(in the rows, 128 means zero)
Each row is followed by its group and then its class within the group.
139, 132, 109, 143, 80, 131, 132, 118, 137, 139, 132, 133, 112, 121, 118, 131, 121, 123, 111, 136, 124, 99	j402.j845
140, 132, 111, 140, 99, 133, 129, 119, 123, 131, 135, 131, 121, 119, 108, 114, 122, 133, 100, 136, 128, 106	j402.J90
101, 175, 209, 160, 101, 133, 136, 108, 119, 134, 140, 141, 129, 127, 130, 107, 118, 169, 129, 108, 124, 123	j84.J352
109, 131, 117, 129, 110, 150, 137, 158, 116, 126, 136, 130, 144, 114, 128, 101, 129, 139, 132, 122, 128, 130	j907.j342
120, 133, 126, 156, 106, 129, 129, 96, 103, 124, 135, 142, 135, 128, 137, 91, 121, 147, 116, 120, 131, 122	j84.j395
100, 130, 116, 139, 94, 143, 128, 122, 115, 135, 131, 130, 143, 128, 127, 95, 115, 148, 121, 109, 143, 124	j907.J771
129, 129, 114, 155, 95, 145, 130, 113, 131, 122, 143, 137, 136, 127, 127, 73, 127, 133, 112, 139, 121, 124	j37.j38
138, 135, 115, 139, 95, 148, 125, 129, 129, 131, 133, 134, 131, 120, 105, 126, 128, 129, 100, 149, 124, 123	j402.J90
125, 124, 103, 163, 87, 142, 136, 110, 134, 127, 127, 134, 131, 122, 121, 103, 126, 137, 115, 120, 126, 109	j37.j314
101, 141, 71, 144, 101, 114, 137, 136, 119, 136, 130, 144, 132, 134, 141, 94, 113, 138, 137, 116, 140, 131	j907.J771
145, 140, 93, 137, 95, 125, 122, 122, 124, 137, 133, 129, 130, 128, 114, 125, 132, 139, 106, 141, 120, 113	j402.J90
141, 126, 118, 153, 93, 146, 122, 118, 141, 135, 112, 143, 133, 125, 123, 104, 132, 129, 130, 127, 121, 128	j37.j314
97, 114, 120, 139, 99, 144, 143, 161, 118, 127, 117, 125, 129, 135, 106, 89, 131, 138, 121, 113, 136, 130	j907.J771
115, 140, 107, 158, 76, 147, 142, 135, 110, 141, 132, 127, 146, 129, 161, 94, 117, 140, 116, 113, 136, 113	j907.j342
140, 136, 114, 142, 92, 136, 130, 125, 121, 132, 128, 134, 124, 115, 111, 129, 126, 133, 115, 144, 125, 123	j402.j845
130, 134, 97, 151, 101, 133, 130, 129, 121, 118, 130, 135, 132, 126, 124, 98, 123, 136, 107, 134, 121, 130	j37.j38
93, 125, 118, 132, 104, 151, 133, 147, 102, 137, 131, 129, 151, 122, 137, 72, 118, 132, 129, 111, 133, 130	j907.J771
93, 128, 129, 142, 122, 148, 114, 159, 118, 142, 127, 117, 150, 134, 129, 97, 124, 134, 141, 117, 141, 126	j907.J771
140, 132, 109, 138, 95, 137, 136, 117, 127, 127, 169, 131, 116, 127, 113, 130, 125, 131, 105, 141, 131, 119	j402.j845
129, 124, 132, 148, 98, 124, 134, 100, 115, 154, 145, 132, 126, 122, 136, 104, 124, 135, 121, 111, 124, 115	j84.J352
101, 123, 127, 148, 120, 132, 131, 110, 119, 123, 142, 124, 129, 123, 133, 105, 121, 130, 125, 118, 135, 127	j84.J352
141, 131, 116, 169, 76, 138, 141, 104, 129, 138, 143, 144, 126, 122, 122, 113, 123, 134, 98, 130, 126, 119	j37.j38
133, 135, 107, 146, 79, 135, 130, 116, 121, 142, 132, 128, 121, 124, 110, 120, 116, 146, 94, 138, 124, 104	j402.J90
102, 129, 124, 164, 81, 139, 136, 91, 121, 135, 141, 136, 121, 124, 133, 101, 126, 145, 87, 106, 131, 116	j84.j395
135, 134, 116, 147, 106, 128, 126, 129, 134, 129, 128, 133, 120, 133, 122, 130, 123, 132, 123, 129, 125, 120	j402.j845
132, 137, 113, 129, 81, 137, 134, 119, 156, 135, 125, 121, 128, 131, 111, 134, 136, 135, 80, 130, 118, 121	j402.j845
131, 137, 112, 135, 85, 154, 130, 106, 122, 111, 137, 135, 120, 118, 113, 120, 129, 141, 97, 143, 131, 86	j402.J90
96, 126, 121, 139, 102, 140, 129, 95, 104, 127, 132, 126, 144, 134, 143, 96, 123, 130, 128, 154, 141, 118	j907.J771
130, 125, 114, 165, 107, 139, 136, 88, 123, 131, 144, 143, 136, 119, 131, 95, 120, 142, 110, 125, 123, 116	j84.j395
100, 136, 104, 147, 89, 147, 132, 154, 116, 129, 133, 141, 121, 124, 124, 88, 118, 134, 107, 114, 133, 131	j907.j342
97, 136, 117, 136, 107, 146, 130, 142, 116, 138, 129, 119, 145, 137, 133, 75, 124, 143, 125, 111, 136, 126	j907.J771

Each row is followed by its group and then its class within the group.
123, 111, 144, 112, 124, 115, 127, 128, 131, 132, 129, 127, 160, 118, 124, 133, 152, 134, 105, 122, 138, 135	j466.j260
128, 129, 154, 126, 121, 119, 121, 136, 118, 122, 137, 125, 148, 132, 121, 126, 134, 130, 111, 139, 118, 130	j466.j258
140, 124, 124, 131, 123, 132, 129, 162, 124, 123, 146, 127, 157, 91, 108, 106, 111, 137, 123, 141, 132, 119	j83.j394
134, 118, 125, 118, 129, 114, 135, 139, 129, 125, 137, 120, 157, 101, 125, 120, 121, 131, 125, 128, 142, 120	j83.j279
126, 129, 148, 117, 125, 123, 130, 131, 126, 135, 129, 124, 153, 116, 127, 137, 156, 134, 108, 128, 131, 132	j466.j260
126, 111, 153, 120, 132, 120, 124, 127, 127, 129, 130, 124, 144, 120, 141, 131, 146, 134, 114, 135, 130, 125	j466.j260
126, 119, 136, 112, 118, 122, 132, 144, 132, 132, 133, 119, 153, 112, 131, 131, 142, 143, 105, 143, 121, 140	j466.j258
133, 133, 141, 124, 130, 136, 127, 143, 119, 140, 128, 132, 124, 113, 125, 122, 130, 136, 128, 141, 120, 126	j83.j394
126, 119, 147, 120, 123, 118, 127, 122, 121, 130, 128, 123, 155, 116, 128, 128, 152, 135, 106, 123, 134, 130	j466.j260
